Below is a small trained network, with its code and all its weights. Each question gives an input and a target symbol and asks what happens when units are switched off, that is, made to give their printed mean instead of their output.

import numpy as np


def w(rows, s, z=0):
    codes = np.array(rows[::2]) - 128.0
    scale = np.full(codes.shape[1], s)
    scale[-1] = z or s
    return codes * scale


def norm(h):
    return h / np.sqrt((h * h).mean(-1, keepdims=True) + 1e-5)


def f(y):
    return np.maximum(y, 0)


def softmax(a):
    e = np.exp(a - a.max(-1, keepdims=True))
    return e / e.sum(-1, keepdims=True)


def log_softmax(a):
    a = a - a.max(-1, keepdims=True)
    return a - np.log(np.exp(a).sum(-1, keepdims=True))


def net(x, mask):
    ids = ['ΦΨΩαβδεζηθμξτ'.index(c) for c in x.split()]
    T = len(ids)
    res = E[ids] + P[:T]
    q, k, v = (norm(res) @ M[0].T for M in (Q, K, V))
    z = softmax(np.where(np.tri(T) > 0, q @ k.T / 3**0.5, -1e9)) @ v
    res = res + np.where(mask[0], z, O[0][:, -1]) @ O[0][:, :-1]
    y = f(norm(res) @ A[0][:, :-1].T + A[0][:, -1])
    res = res + np.where(mask[1:9], y, B[0][:, -1]) @ B[0][:, :-1]
    return log_softmax(norm(res)[-1] @ U[:, :-1].T + U[:, -1])


Q, K, V, O, A, B = {}, {}, {}, {}, {}, {}
E = w([
[120,136,132,125],'Φ',
[131,159,137,119],'Ψ',
[138,134,141,111],'Ω',
[146,165,120,128],'α',
[128,123,128,110],'β',
[138,129,131,106],'δ',
[141,134,123,105],'ε',
[76,110,86,97],'ζ',
[146,152,98,134],'η',
[163,249,174,103],'θ',
[133,122,121,114],'μ',
[139,126,136,121],'ξ',
[138,115,137,100],'τ',
],0.021)
P = w([
[36,167,142,231],'0',
[152,253,99,16],'1',
[151,236,116,19],'2',
[136,200,120,81],'3',
[145,187,118,80],'4',
[153,179,114,81],'5',
[155,167,118,86],'6',
[156,149,115,91],'7',
[163,141,103,97],'8',
[162,126,107,106],'9',
[167,111,105,120],'10',
[177,121,107,124],'11',
[177,147,110,95],'12',
],0.0043)
Q[0] = w([
[13,184,123,246],'H1',
[81,168,124,136],'H1',
[87,243,53,143],'H1',
],0.012)
K[0] = w([
[199,117,104,3],'H1',
[168,107,85,104],'H1',
[240,22,116,139],'H1',
],0.014)
V[0] = w([
[112,103,145,14],'H1',
[250,204,114,120],'H1',
[91,119,5,114],'H1',
],0.012)
O[0] = w([
[174,185,92,100,113],'H1',
[115,121,87,190,253],'H1',
[255,36,130,137,160],'H1',
],0.015,0.0038)
A[0] = w([
[25,184,131,90,125],'N1',
[100,5,142,143,3],'N2',
[229,157,141,94,213],'N3',
[94,175,131,246,74],'N4',
[158,194,186,90,142],'N5',
[188,163,128,174,189],'N6',
[226,157,153,122,156],'N7',
[201,144,124,112,155],'N8',
],0.011,0.0023)
B[0] = w([
[221,61,156,159,220],'N1',
[75,203,91,128,199],'N2',
[55,151,106,182,253],'N3',
[245,177,178,108,230],'N4',
[200,193,21,138,193],'N5',
[148,61,55,126,230],'N6',
[38,139,27,118,228],'N7',
[1,131,128,186,217],'N8',
],0.0094,0.0056)
U = w([
[40,102,226,129,220],'Φ',
[196,58,65,61,36],'Ψ',
[9,160,154,240,17],'Ω',
[31,45,72,57,219],'α',
[155,5,97,207,86],'β',
[150,219,107,92,148],'δ',
[17,97,63,154,82],'ε',
[230,173,118,84,149],'ζ',
[176,104,181,22,253],'η',
[61,194,66,37,84],'θ',
[194,151,165,220,58],'μ',
[70,224,176,120,207],'ξ',
[221,70,207,169,56],'τ',
],0.016,0.0036)

Each question gives the input, a string of symbols that net reads in full, and the target symbol t.
The units are the heads (3 rows each of Q, K, V and O) and the neurons (one row each of A and B). Each row of codes is followed by its name. A weight is (code - 128) times the scale printed after its matrix; where a second scale follows, it is the last column's (O, A, B and U).
mask holds one flag per unit, heads first, then neurons. A switched-off unit (its flag False) gives its mean, the last column of its rows in O or B, instead of its output. The means were averaged over made-up inputs and are rounded, as every weight is.
A unit's drop is (log p(t) with every unit on - log p(t) with that unit switched off) / (log p(t) with every unit on - log p(t) with every unit switched off).
The circuit of an input: a set's keep is (log p(t) with only the set's units on - log p(t) with every unit switched off) / (log p(t) with every unit on - log p(t) with every unit switched off). Starting from all 9 units, units are removed one at a time, each time the one whose removal leaves the highest keep (on an exact tie, the one counted first), for as long as the keep stays at least 0.8.
units of the circuit, in order: the units of the circuit, biggest drop first
most important unit: the unit with the biggest drop
k most important neurons: the k neurons with the biggest drops, biggest first
drop when u is switched off: that unit's drop, to one decimal
input ζ ζ ξ μ α Ω Φ Ψ μ, target Ψ: units of the circuit, in order -> (H1; N7)
input τ ξ μ θ ξ η ξ α Φ, target ζ: units of the circuit, in order -> (N4)
input δ β α α α α ξ, target ζ: 2 most important neurons -> (N1; N5)
input ξ Φ δ ξ δ ε Φ μ, target Φ: units of the circuit, in order -> (H1; N1)
input α μ θ θ ε Ω ξ ζ Φ Φ α τ, target Ω: units of the circuit, in order -> (N2; H1)
input ξ β α, target ζ: units of the circuit, in order -> (H1; N1; N8; N3)
input ζ τ μ θ θ Φ η ζ ξ, target Ψ: units of the circuit, in order -> (H1; N7)
input θ μ α Φ ξ β β η α ξ δ, target μ: 2 most important neurons -> (N1; N4)
input ξ Ω δ ξ β θ Φ δ α α μ β, target Φ: units of the circuit, in order -> (H1; N1)
input τ Ψ Φ τ μ ζ ε μ Ω μ, target δ: 2 most important neurons -> (N5; N1)
input δ ζ τ Ψ μ θ Φ β, target ζ: 2 most important neurons -> (N1; N5)
input Φ β ζ Ψ α μ μ α α ξ ξ ε, target η: 2 most important neurons -> (N7; N8)
input θ μ θ α ξ μ θ Ω, target μ: 2 most important neurons -> (N1; N4)
input α Φ δ Ψ θ θ ξ ξ μ α δ, target Ω: most important unit -> N2
input β β ζ α ξ α, target ζ: 2 most important neurons -> (N4; N3)
input θ ζ Φ α α ξ α Ψ α α δ ε, target μ: 2 most important neurons -> (N4; N1)
input τ ξ ξ θ μ, target δ: 2 most important neurons -> (N1; N5)
input β Ψ α ξ, target θ: drop when N8 is switched off -> 0.0
input μ α Ψ η Ψ Φ α ξ β δ Φ ε, target α: drop when N8 is switched off -> 0.1
input Ω ε ξ τ, target ξ: most important unit -> H1
input Ψ Φ Ψ Φ ε τ δ η ξ α ε, target τ: drop when N6 is switched off -> 0.0
